Below are the code and all the weights of a small trained network. Each question names an input and a target symbol and asks about switching units off, where a switched-off unit gives its printed mean instead of its output.

import numpy as np


def w(rows, s, z=0):
    codes = np.array(rows[::2]) - 128.0
    scale = np.full(codes.shape[1], s)
    scale[-1] = z or s
    return codes * scale


def norm(h):
    return h / np.sqrt((h * h).mean(-1, keepdims=True) + 1e-5)


def f(y):
    return np.maximum(y, 0)


def softmax(a):
    e = np.exp(a - a.max(-1, keepdims=True))
    return e / e.sum(-1, keepdims=True)


def log_softmax(a):
    a = a - a.max(-1, keepdims=True)
    return a - np.log(np.exp(a).sum(-1, keepdims=True))


def net(x, mask):
    ids = ['ΔΘΦΩαγεζμξτ'.index(c) for c in x.split()]
    T = len(ids)
    res = E[ids] + P[:T]
    u = 0
    for l in range(2):
        r = norm(res)
        for j in range(3):
            rows = slice(2 * j, 2 * j + 2)
            q, k, v = (r @ M[l][rows].T for M in (Q, K, V))
            z = softmax(np.where(np.tri(T) > 0, q @ k.T / 2**0.5, -1e9)) @ v
            o = O[l][rows]
            res = res + np.where(mask[u + j], z, o[:, -1]) @ o[:, :-1]
        u += 3
        y = f(norm(res) @ A[l][:, :-1].T + A[l][:, -1])
        res = res + np.where(mask[u : u + 4], y, B[l][:, -1]) @ B[l][:, :-1]
        u += 4
    return log_softmax(norm(res)[-1] @ U[:, :-1].T + U[:, -1])


Q, K, V, O, A, B = {}, {}, {}, {}, {}, {}
E = w([
[111,105,114,124,135,108],'Δ',
[136,68,166,99,149,96],'Θ',
[143,133,143,182,149,140],'Φ',
[100,117,137,148,144,108],'Ω',
[121,118,93,162,134,136],'α',
[120,99,111,98,121,116],'γ',
[120,106,158,125,168,128],'ε',
[99,173,98,130,73,142],'ζ',
[176,130,125,71,74,193],'μ',
[207,133,107,121,140,62],'ξ',
[32,160,254,96,65,165],'τ',
],0.0033)
P = w([
[125,32,190,170,4,118],'0',
[72,61,109,169,170,177],'1',
[130,35,181,147,39,104],'2',
[83,88,100,146,184,167],'3',
[147,83,172,114,66,99],'4',
[103,122,104,121,202,158],'5',
[158,127,172,100,83,91],'6',
[116,174,98,92,216,153],'7',
[170,177,167,78,99,85],'8',
[132,214,95,71,250,154],'9',
],0.0021)
Q[0] = w([
[111,49,150,57,93,119],'L0H1',
[98,82,129,79,122,150],'L0H1',
[41,68,127,88,187,199],'L0H2',
[81,81,104,153,197,179],'L0H2',
[105,2,167,170,130,158],'L0H3',
[123,53,133,191,72,144],'L0H3',
],0.0038)
K[0] = w([
[98,174,117,104,162,202],'L0H1',
[114,146,110,96,136,140],'L0H1',
[143,194,108,3,169,142],'L0H2',
[182,165,89,42,172,111],'L0H2',
[153,143,74,198,179,137],'L0H3',
[142,141,31,99,140,132],'L0H3',
],0.0044)
V[0] = w([
[136,128,117,82,49,121],'L0H1',
[149,164,166,98,35,132],'L0H1',
[120,128,127,127,129,116],'L0H2',
[13,138,186,181,96,194],'L0H2',
[174,141,82,220,162,126],'L0H3',
[7,154,77,123,231,208],'L0H3',
],0.0018)
O[0] = w([
[137,70,137,113,171,125,99],'L0H1',
[110,51,127,105,154,100,77],'L0H1',
[134,126,131,126,125,126,127],'L0H2',
[176,86,3,180,149,86,254],'L0H2',
[168,195,212,151,154,102,106],'L0H3',
[163,252,92,23,138,140,29],'L0H3',
],0.0019,0.00074)
A[0] = w([
[131,184,114,233,213,202,76],'L0N1',
[80,118,105,87,62,28,2],'L0N2',
[2,147,221,141,160,206,115],'L0N3',
[80,163,30,205,199,198,97],'L0N4',
],0.0022,0.00081)
B[0] = w([
[85,38,114,31,78,67,235],'L0N1',
[40,103,40,195,52,43,159],'L0N2',
[158,143,3,132,138,167,208],'L0N3',
[137,78,223,17,126,83,249],'L0N4',
],0.0022,0.0017)
Q[1] = w([
[170,123,193,195,63,89],'L1H1',
[178,180,169,233,41,158],'L1H1',
[129,87,74,54,251,95],'L1H2',
[77,85,126,37,157,164],'L1H2',
[80,88,68,83,152,139],'L1H3',
[111,143,163,2,165,74],'L1H3',
],0.0085)
K[1] = w([
[107,2,95,131,107,101],'L1H1',
[89,62,66,170,85,108],'L1H1',
[133,246,138,71,129,139],'L1H2',
[184,216,123,110,140,90],'L1H2',
[180,159,57,95,121,117],'L1H3',
[158,220,148,74,184,131],'L1H3',
],0.007)
V[1] = w([
[2,125,189,140,118,103],'L1H1',
[179,127,140,131,221,59],'L1H1',
[53,129,166,147,73,219],'L1H2',
[146,101,233,118,218,127],'L1H2',
[254,112,194,171,85,68],'L1H3',
[90,140,98,154,166,58],'L1H3',
],0.0035)
O[1] = w([
[102,179,150,133,218,87,221],'L1H1',
[1,84,137,136,75,155,168],'L1H1',
[69,207,191,58,111,152,110],'L1H2',
[205,65,191,134,178,85,248],'L1H2',
[137,223,44,69,152,109,149],'L1H3',
[97,138,151,167,134,53,126],'L1H3',
],0.0036,0.0014)
A[1] = w([
[133,110,2,188,168,161,1],'L1N1',
[166,147,171,145,116,97,203],'L1N2',
[146,154,161,212,164,201,188],'L1N3',
[117,90,145,126,188,146,123],'L1N4',
],0.006,0.0014)
B[1] = w([
[83,127,2,172,237,223,158],'L1N1',
[121,155,119,156,148,201,206],'L1N2',
[153,181,170,12,204,30,142],'L1N3',
[156,168,119,147,76,131,254],'L1N4',
],0.0053,0.0034)
U = w([
[129,103,111,97,93,77,127],'Δ',
[155,17,205,126,178,103,165],'Θ',
[164,153,170,222,87,185,159],'Φ',
[107,105,32,157,193,195,175],'Ω',
[225,143,78,154,102,63,82],'α',
[119,202,98,149,46,122,135],'γ',
[189,111,107,18,75,211,78],'ε',
[1,134,184,88,100,196,169],'ζ',
[130,185,171,49,216,84,193],'μ',
[72,160,155,208,153,93,6],'ξ',
[102,137,120,151,124,51,80],'τ',
],0.007,0.0019)

Each question gives the input, a string of symbols that net reads in full, and the target symbol t.
The units are the heads (2 rows each of Q, K, V and O) and the neurons (one row each of A and B). Each row of codes is followed by its name. A weight is (code - 128) times the scale printed after its matrix; where a second scale follows, it is the last column's (O, A, B and U).
mask holds one flag per unit, layer by layer, with each layer's heads first. A switched-off unit (its flag False) gives its mean, the last column of its rows in O or B, instead of its output. The means were averaged over made-up inputs and are rounded, as every weight is.
A unit's drop is (log p(t) with every unit on - log p(t) with that unit switched off) / (log p(t) with every unit on - log p(t) with every unit switched off).
most important unit: the unit with the biggest drop
k most important neurons: the k neurons with the biggest drops, biggest first
k most important neurons of layer l: the k neurons of layer l with the biggest drops, biggest first
input Φ γ Φ Θ ε Θ μ ε, target ε: most important neuron of layer 1 -> L1N4
input ε Φ ζ ε Θ ε, target Θ: 2 most important neurons of layer 1 -> L1N2, L1N1
input γ Φ ε γ μ Ω, target ε: 2 most important neurons -> L0N4, L0N1
input ε Ω Φ ζ Φ Ω τ ζ, target μ: 2 most important neurons -> L0N1, L1N4
input Φ Θ Φ ε ζ ε Φ Φ, target Θ: 2 most important neurons of layer 0 -> L0N2, L0N4
input ζ Ω Φ ε ε Φ Φ ζ, target ζ: 2 most important neurons of layer 0 -> L0N4, L0N3
input ξ ε Δ ε ξ Ω Φ, target μ: 2 most important neurons of layer 1 -> L1N3, L1N4
input ζ Θ ζ ζ, target ζ: 2 most important neurons of layer 1 -> L1N4, L1N1
input ε ξ ε Θ ε γ, target Θ: 2 most important neurons -> L1N2, L1N1
input ζ ε Θ Δ, target Θ: 2 most important neurons of layer 1 -> L1N2, L1N1
input Φ α ξ Φ γ ε μ ζ, target ε: 2 most important neurons -> L0N4, L0N1
input ε ξ α Θ, target Ω: 2 most important neurons -> L1N1, L0N4
input ε Ω ε, target Φ: 2 most important neurons of layer 0 -> L0N1, L0N4
input ε μ Φ, target μ: 2 most important neurons -> L1N3, L0N1
input ε α Φ ζ Φ ζ ξ μ α Θ, target ε: 2 most important neurons of layer 1 -> L1N4, L1N2
input Θ ζ ε ε, target ζ: most important unit -> L1H2
input ζ Φ μ ε α γ, target Θ: 2 most important neurons -> L1N2, L0N3
input Φ ε Φ ε Φ Φ α, target Ω: 4 most important neurons -> L0N4, L1N1, L1N4, L0N1
input α ζ τ Φ μ Φ, target ε: 2 most important neurons of layer 0 -> L0N4, L0N1
input α ε ε Θ ε ε Φ ε, target Θ: most important unit -> L1H2
input Δ Δ μ γ, target ε: 2 most important neurons of layer 0 -> L0N3, L0N4
input Φ ξ Φ Ω Ω Ω ε ξ Ω ε, target Ω: 2 most important neurons of layer 0 -> L0N3, L0N1
input ξ ε Ω α, target Θ: 2 most important neurons of layer 0 -> L0N4, L0N1
input α ζ Θ Φ, target ζ: 2 most important neurons -> L0N4, L0N1
input Θ γ ε Θ Δ τ, target μ: 2 most important neurons -> L1N3, L0N3
